Below are the code and all the weights of a small trained network. Each question names an input and a target symbol and asks about switching units off, where a switched-off unit gives its printed mean instead of its output.

import numpy as np


def w(rows, s, z=0):
    codes = np.array(rows[::2]) - 128.0
    scale = np.full(codes.shape[1], s)
    scale[-1] = z or s
    return codes * scale


def f(y):
    return np.maximum(y, 0)


def softmax(a):
    e = np.exp(a - a.max(-1, keepdims=True))
    return e / e.sum(-1, keepdims=True)


def log_softmax(a):
    a = a - a.max(-1, keepdims=True)
    return a - np.log(np.exp(a).sum(-1, keepdims=True))


def net(x, mask):
    ids = ['ΔΩαεζθμπ'.index(c) for c in x.split()]
    T = len(ids)
    res = E[ids] + P[:T]
    u = 0
    for l in range(3):
        r = res
        for j in range(2):
            rows = slice(2 * j, 2 * j + 2)
            q, k, v = (r @ M[l][rows].T for M in (Q, K, V))
            z = softmax(np.where(np.tri(T) > 0, q @ k.T / 2**0.5, -1e9)) @ v
            o = O[l][rows]
            res = res + np.where(mask[u + j], z, o[:, -1]) @ o[:, :-1]
        u += 2
        y = f(res @ A[l][:, :-1].T + A[l][:, -1])
        res = res + np.where(mask[u : u + 8], y, B[l][:, -1]) @ B[l][:, :-1]
        u += 8
    return log_softmax(res[-1] @ U[:, :-1].T + U[:, -1])


Q, K, V, O, A, B = {}, {}, {}, {}, {}, {}
E = w([
[157,147,132],'Δ',
[74,168,121],'Ω',
[78,181,130],'α',
[94,100,101],'ε',
[143,238,252],'ζ',
[77,154,110],'θ',
[172,62,141],'μ',
[149,140,130],'π',
],0.02)
P = w([
[110,104,14],'0',
[160,248,243],'1',
[170,254,193],'2',
[90,152,201],'3',
[80,169,211],'4',
[79,165,204],'5',
[77,175,218],'6',
[76,173,207],'7',
[80,174,201],'8',
[84,179,178],'9',
[77,173,186],'10',
],0.0064)
Q[0] = w([
[48,246,144],'0.h0',
[162,57,148],'0.h0',
[124,33,157],'0.h1',
[139,173,164],'0.h1',
],0.011)
K[0] = w([
[109,199,3],'0.h0',
[103,51,205],'0.h0',
[3,121,203],'0.h1',
[104,167,88],'0.h1',
],0.0081)
V[0] = w([
[91,99,23],'0.h0',
[147,109,87],'0.h0',
[162,2,131],'0.h1',
[109,26,23],'0.h1',
],0.0053)
O[0] = w([
[121,152,51,113],'0.h0',
[92,95,72,95],'0.h0',
[149,155,137,19],'0.h1',
[193,117,2,3],'0.h1',
],0.0079,0.0028)
A[0] = w([
[56,198,112,53],'0.n0',
[140,222,57,92],'0.n1',
[111,37,89,138],'0.n2',
[11,172,22,253],'0.n3',
[157,90,59,115],'0.n4',
[90,189,140,7],'0.n5',
[69,170,132,91],'0.n6',
[83,177,118,72],'0.n7',
],0.012,0.0051)
B[0] = w([
[182,98,196,210],'0.n0',
[75,41,201,161],'0.n1',
[43,213,63,149],'0.n2',
[242,41,215,255],'0.n3',
[90,65,2,142],'0.n4',
[171,82,119,183],'0.n5',
[180,146,153,203],'0.n6',
[231,38,123,181],'0.n7',
],0.0057,0.0093)
Q[1] = w([
[40,5,81],'1.h0',
[234,251,144],'1.h0',
[34,254,123],'1.h1',
[154,235,96],'1.h1',
],0.0087)
K[1] = w([
[159,67,10],'1.h0',
[230,143,183],'1.h0',
[56,201,177],'1.h1',
[100,52,193],'1.h1',
],0.012)
V[1] = w([
[72,21,178],'1.h0',
[176,99,1],'1.h0',
[68,165,2],'1.h1',
[152,203,255],'1.h1',
],0.0069)
O[1] = w([
[143,225,137,190],'1.h0',
[157,157,254,2],'1.h0',
[133,228,80,24],'1.h1',
[64,101,152,52],'1.h1',
],0.009,0.008)
A[1] = w([
[85,129,36,1],'1.n0',
[252,121,92,94],'1.n1',
[131,80,1,162],'1.n2',
[129,139,202,172],'1.n3',
[84,101,120,189],'1.n4',
[89,90,16,103],'1.n5',
[109,212,42,87],'1.n6',
[90,108,140,176],'1.n7',
],0.0099,0.0077)
B[1] = w([
[129,81,46,133],'1.n0',
[1,138,32,255],'1.n1',
[128,176,210,174],'1.n2',
[140,76,56,221],'1.n3',
[186,183,128,190],'1.n4',
[146,168,188,154],'1.n5',
[218,105,141,162],'1.n6',
[157,226,152,189],'1.n7',
],0.0079,0.012)
Q[2] = w([
[2,105,120],'2.h0',
[151,106,144],'2.h0',
[104,134,228],'2.h1',
[213,108,189],'2.h1',
],0.017)
K[2] = w([
[198,246,22],'2.h0',
[116,156,172],'2.h0',
[13,111,213],'2.h1',
[32,158,138],'2.h1',
],0.013)
V[2] = w([
[168,183,171],'2.h0',
[253,171,205],'2.h0',
[166,227,141],'2.h1',
[195,213,136],'2.h1',
],0.005)
O[2] = w([
[130,125,107,2],'2.h0',
[254,173,100,251],'2.h0',
[105,163,135,161],'2.h1',
[103,185,100,219],'2.h1',
],0.0076,0.00088)
A[2] = w([
[145,172,209,81],'2.n0',
[150,207,169,175],'2.n1',
[151,252,117,41],'2.n2',
[42,195,203,61],'2.n3',
[151,71,170,10],'2.n4',
[48,143,64,26],'2.n5',
[137,133,211,190],'2.n6',
[144,159,113,210],'2.n7',
],0.011)
B[2] = w([
[31,140,198,161],'2.n0',
[103,84,142,234],'2.n1',
[178,63,156,254],'2.n2',
[180,145,198,150],'2.n3',
[65,254,244,180],'2.n4',
[209,164,227,178],'2.n5',
[133,171,67,252],'2.n6',
[75,138,87,235],'2.n7',
],0.01,0.0095)
U = w([
[54,115,67,205],'Δ',
[160,85,181,39],'Ω',
[197,127,207,1],'α',
[52,254,62,178],'ε',
[57,206,165,84],'ζ',
[139,10,146,117],'θ',
[204,154,110,161],'μ',
[25,139,43,245],'π',
],0.007,0.005)

Each question gives the input, a string of symbols that net reads in full, and the target symbol t.
The units are the heads (2 rows each of Q, K, V and O) and the neurons (one row each of A and B). Each row of codes is followed by its name. A weight is (code - 128) times the scale printed after its matrix; where a second scale follows, it is the last column's (O, A, B and U).
mask holds one flag per unit, layer by layer, with each layer's heads first. A switched-off unit (its flag False) gives its mean, the last column of its rows in O or B, instead of its output. The means were averaged over made-up inputs and are rounded, as every weight is.
A unit's drop is (log p(t) with every unit on - log p(t) with that unit switched off) / (log p(t) with every unit on - log p(t) with every unit switched off).
The circuit of an input: a set's keep is (log p(t) with only the set's units on - log p(t) with every unit switched off) / (log p(t) with every unit on - log p(t) with every unit switched off). Starting from the 12 units with the biggest drops (on a tie, the unit counted first), units are removed one at a time, each time the one whose removal leaves the highest keep (on an exact tie, the one counted first), for as long as the keep stays at least 0.8.
circuit, biggest first: the units of the circuit, biggest drop first
unit that matters most: the unit with the biggest drop
top k neurons: the k neurons with the biggest drops, biggest first
top k neurons in layer l: the k neurons of layer l with the biggest drops, biggest first
input ζ μ ε, target ζ: top 3 neurons	1.n2; 1.n5; 1.n3
input μ Ω μ, target μ: circuit, biggest first	1.h1; 0.h1; 0.n4; 0.n2
input ζ θ μ ζ μ Δ Δ π θ π, target ζ: unit that matters most	1.n2
input ζ π π μ ζ θ Ω, target ζ: top 3 neurons in layer 1	1.n2; 1.n1; 1.n5
input θ θ π θ θ ε π θ, target θ: circuit, biggest first	0.n3; 1.h1
input α μ α μ Ω Ω μ π μ α, target α: top 2 neurons	1.n1; 2.n4
input π ζ ζ π, target ζ: top 2 neurons	0.n3; 1.n1
input α α μ π ζ ε α θ Δ α, target α: top 3 neurons	1.n1; 0.n3; 2.n4
input α α Ω θ θ ζ θ θ, target α: circuit, biggest first	1.h1; 1.n1; 0.n3; 2.n4
input θ π μ α μ α θ π, target π: top 3 neurons in layer 2	2.n2; 2.n5; 2.n4
input ε ζ μ, target ε: top 3 neurons	0.n3; 1.n1; 0.n4
input ζ μ θ θ π Δ μ ζ μ θ α, target ζ: top 2 neurons	1.n2; 2.n4
input ζ Ω μ θ θ, target ζ: top 3 neurons	1.n2; 1.n1; 1.n5
input μ μ μ ζ Ω, target μ: top 2 neurons	2.n2; 0.n4
input π ζ θ ζ μ μ, target ζ: unit that matters most	0.h1
input ζ α α ζ μ μ ζ Ω, target ζ: top 2 neurons	2.n4; 1.n2
input θ ε ζ, target θ: circuit, biggest first	1.h0; 1.h1
input α μ ε π θ ζ α Ω, target α: top 2 neurons	1.n1; 0.n3
input π θ α, target π: top 3 neurons	0.n4; 1.n1; 2.n2
input μ μ μ, target μ: top 4 neurons	2.n2; 0.n4; 2.n5; 0.n2
input θ Ω θ, target θ: unit that matters most	0.n3
input μ Δ ε, target μ: top 2 neurons	2.n2; 0.n4
input ε ζ π Ω π θ, target ε: top 3 neurons	0.n3; 0.n4; 0.n2
input π Δ Δ Δ ε μ π α μ π, target ε: top 3 neurons	0.n3; 2.n2; 0.n0
input Δ μ μ, target π: top 2 neurons in layer 0	0.n4; 0.n0
input ε ε μ, target ε: top 3 neurons in layer 0	0.n3; 0.n4; 0.n1
input Ω μ ζ Ω Ω, target α: circuit, biggest first	1.n1
input ζ ε μ Δ, target ζ: top 3 neurons in layer 1	1.n2; 1.n5; 1.n7
input π ε π μ ε π Δ α π π, target ε: top 2 neurons in layer 1	1.n3; 1.n6
